[[ 25  47 -10  -6  12  -3  37]
 [-22 -17  25  13   0  36 -30]] --> 37, -22

[ -8  46   6  -8 -28  12] --> 12, -8

[[  2  -5   5 -43 -14]
 [ -2  -1   4   0 -28]
 [  0   2  -3 -11   3]] --> -14, 0

[ 26 -31 -10   0 -16  17 -41] --> -41, 26

[[-11 -47  33  -8  38   5]
 [-15 -33  37  -4  24  20]] --> 5, -15

[[-23 -40 -32 -41 -20 -22  30]
 [ 23  48  24  47  25  24 -35]] --> 30, 23

[[  2   4 -46 -15]
 [ -1 -36 -26  17]
 [-26  -2 -16 -45]] --> -15, -26

[[ 10  21 -32  23   6]
 [  2 -48 -34   2   1]
 [-30  -4  24  -9   8]] --> 6, -30
---
[[  9  -4 -17  17]
 [  1  46  27 -46]
 [-27   8  -4   8]] >> 17

[-39 -43  47 -30 -29   7   8] >> 7

[-19   2  -5 -38  40] >> -5

[[ 38 -21   7   8   1 -26]
 [-19  27   0 -29   0  -3]] >> 8

[[ -7  -9 -42 -13  -1 -20]
 [ 11  28 -42 -14   5  46]
 [  1   4 -39 -13   3   9]] >> 11

[[  5 -44  16   7]
 [-18   3 -12   4]] >> 5

[-23 -38 -41  12] >> -38
---
[  -0.7 -133.3  -28.0   65.6   94.8] => -28.0, 94.8
[  9.59  -0.40 -10.77 -18.15  12.63] => -10.77, 12.63
[ 1.1 -0.6  0.4 -0.8 -0.6 -1.5  0.5] => -0.8, 1.1
[ -85.7  135.1 -147.4 -164.5 -136.2 -137.5  -49.7] => -164.5, 135.1
[-0.189  0.078  0.081  0.121  0.084] => 0.081, 0.121
[-0.100  0.117 -0.192  0.086  0.061  0.039 -0.122] => 0.086, 0.117
[ 0.84  1.68 -1.46  0.74  0.05] => -1.46, 1.68
---
-15	34	-12	-40	-24	32	-11
-21	7	18	-44	7	42	-7
3	-43	21	28	32	-16	29
ans = 42

6	10	18	-2	-21	-41
3	-24	39	38	22	16
-37	28	7	19	20	0
ans = 22

13	9	1	-29	-8	-3	3
-35	-8	-11	-45	-1	5	30
8	-12	11	-9	-8	5	-13
ans = 5

33	4	16	0	-10
-2	-37	-26	13	-9
4	-4	5	12	-41
ans = 13

9	-8	-31	40	7	5	8
2	20	19	-15	24	7	-8
-20	39	-10	-23	-9	-36	5
ans = 7

2	-3	-37	31
-28	-15	-3	4
-1	4	7	-6
ans = -3
---
[[-5, 4, 36, 7, -7],
 [7, 31, 21, -5, -44]] out 7

[[-36, -35, 36, -34, 3, -8, 1],
 [1, 2, -3, 2, 1, 1, 0]] out -8

[[0, -25, 17, -19, 6, 20, 6],
 [-7, -35, 7, 0, 37, 46, 37]] out 20

[[13, 1, -20, -9, 26, -5, 8],
 [14, -7, -4, 7, 16, 11, 42]] out -5

[[14, -1, 1, -25],
 [17, -12, 14, -41]] out 1

[[-16, -31, 38, 25, -3, -43, -39],
 [-18, 8, 2, -29, -10, 49, -17]] out -43

[[-30, 9, 37, 17, 3, 17],
 [-42, 3, 28, 3, -6, 25]] out 3

[[3, -42, -46, 4, -8, -42, 14],
 [-24, -29, -44, -20, -11, -26, -37]] out -42

[[17, 1, 26, 4, 29, 6, 2],
 [-23, -13, 1, 18, -1, 8, -43]] out 6
---
[104  28 226  86 129 136  81] → 104

[[54 19 62 81  1 50]
 [54 18 62 81  1 50]
 [55 18 61 81  3 50]] → 54

[[ -5   7  -7 -37]
 [  3   8  26  38]] → -5

[[767 425 250 634 348 492 582]
 [204 657 592 521 627 592 578]
 [300 496 486 580 606 520 517]] → 767

[[17 41 48  5 42]
 [22 86 71 25 31]] → 17

[[ 8 14 42 16  6 18]
 [36 42 75 54 26 65]] → 8
---
[[ -2 -23  26 -11  16  16]
 [ -7 -48 -14  -1  -6  -2]] | 16

[[  53 -191  172  -99 -140  383]
 [-104  571  649 -169  322  323]
 [-361 -861  -14 -321 -849  928]] | 383

[ 802   69 -262 -528 -115 -190  154] | 154

[[ 772  611 -461  752  567  592 -813]
 [ 202 -624  729  711   23 -566 -842]] | -813

[[2 3 5 3 5 2]
 [3 2 4 5 7 6]
 [4 2 4 3 7 3]] | 2

[[4 2 8 6 5]
 [8 8 1 5 5]] | 5

[[4 3 2 4 3 1]
 [2 7 6 4 3 4]
 [3 4 5 4 3 1]] | 1

[ 504 -327 -408   40  461 -823 -662] | -662

[ 140  -64  476  948 -532 -956] | -956
---
-39   33  -41  -26    1   36   25
-22   22  -29  -14    4   26   17
yields 1

 37  -49  -21   33  -13  -43
-17   21    1   -6   12   26
yields 33

-24   24   10   -9   36   -1   25
 51  -11    5  -10  -32   -5  -29
yields 36

-50   26   13  -39    8
 -3    8   17    9  -12
yields 13

  2    7  -12  -34
 -8   17  -10  -36
yields 7

 19  -23  -10   40  -26
  1   -4   -6  -10   -7
yields -10

-18   -5   14  -13
 49   10  -25   13
yields -5
---
[[ 22  38 -34  18  15]
 [ 24  10  22  27  18]
 [-35  20 -32  28  25]] → 22, 38

[ 34 -17 -30  12   2  39 -39] → 12, 39

[-44   9  36  -8  30  24 -28] → -8, 36

[[ 20   9 -12  -6  -5]
 [ 12   0 -15   9 -36]
 [ -6 -27   7  -3  15]] → -15, 20

[ 38   0 -11 -39 -10  44 -24] → -39, 44

[-13  18   9  -5 -11 -44 -29] → -5, 18

[-45  30  -8 -17  -3  12  -4] → -17, 30

[ 10 -21   8 -38  -2  36 -26] → -38, 36
---
6593,8862,5991,9244,3155,3884 --> 3155
987,813,238,628,886 --> 628
2,0,4,3,8 --> 3
5870,8998,2088,6953,6880 --> 6953
4760,1792,5708,6021,5752,8077 --> 5752
14,150,178,87,221 --> 87
---
[-1.725  0.471  1.013  0.582 -1.123 -1.118] -> 1.013

[-12.24  12.70  17.65   5.77  11.53] -> 12.70

[[  76.7  -67.0 -111.9  119.6 -106.3]
 [-130.6   54.9  117.0 -182.1  153.9]] -> 54.9

[ 1.5 -1.7 -0.4 -0.4 -0.1  0.4] -> -0.4

[ 172.5  128.6 -126.3  187.6  106.9   61.3] -> -126.3

[-0.918  0.663  1.183 -1.069  0.470  0.443  0.025] -> -1.069

[ 1.22 -1.18  1.09 -0.55] -> 1.22

[ 126.2  -70.6  130.2   47.6 -117.0   36.3] -> 130.2

[[ 0.175  0.054  0.123  0.021  0.205]
 [-0.163  0.126  0.061 -0.118 -0.104]
 [ 0.110  0.020  0.094  0.069  0.108]] -> 0.020

[[-1.06  1.45 -0.49 -0.45  0.68 -2.08]
 [-0.06 -0.72 -0.10 -2.16  1.37 -0.19]] -> -0.10
---
[[ -4  21 -34  28  38  17]
 [-18 -25 -50 -28  18 -27]
 [-26 -28   4   5  -6  -7]]	28

[5452 2420 6104 7797 2922 4058 3529]	2922

[ 867 -391 -448 -546 -571]	-448

[[ 45  25 153  89  55 156  62]
 [118 175  22 128 151  17 228]]	55

[[4 8 7 4 6 8 2]
 [1 3 2 6 6 4 8]]	6

[[135 179 171 213]
 [ 83  62 131 109]
 [185 114 100 121]]	179

[7904 4788 2932 4383 5319 5122 4741]	5319
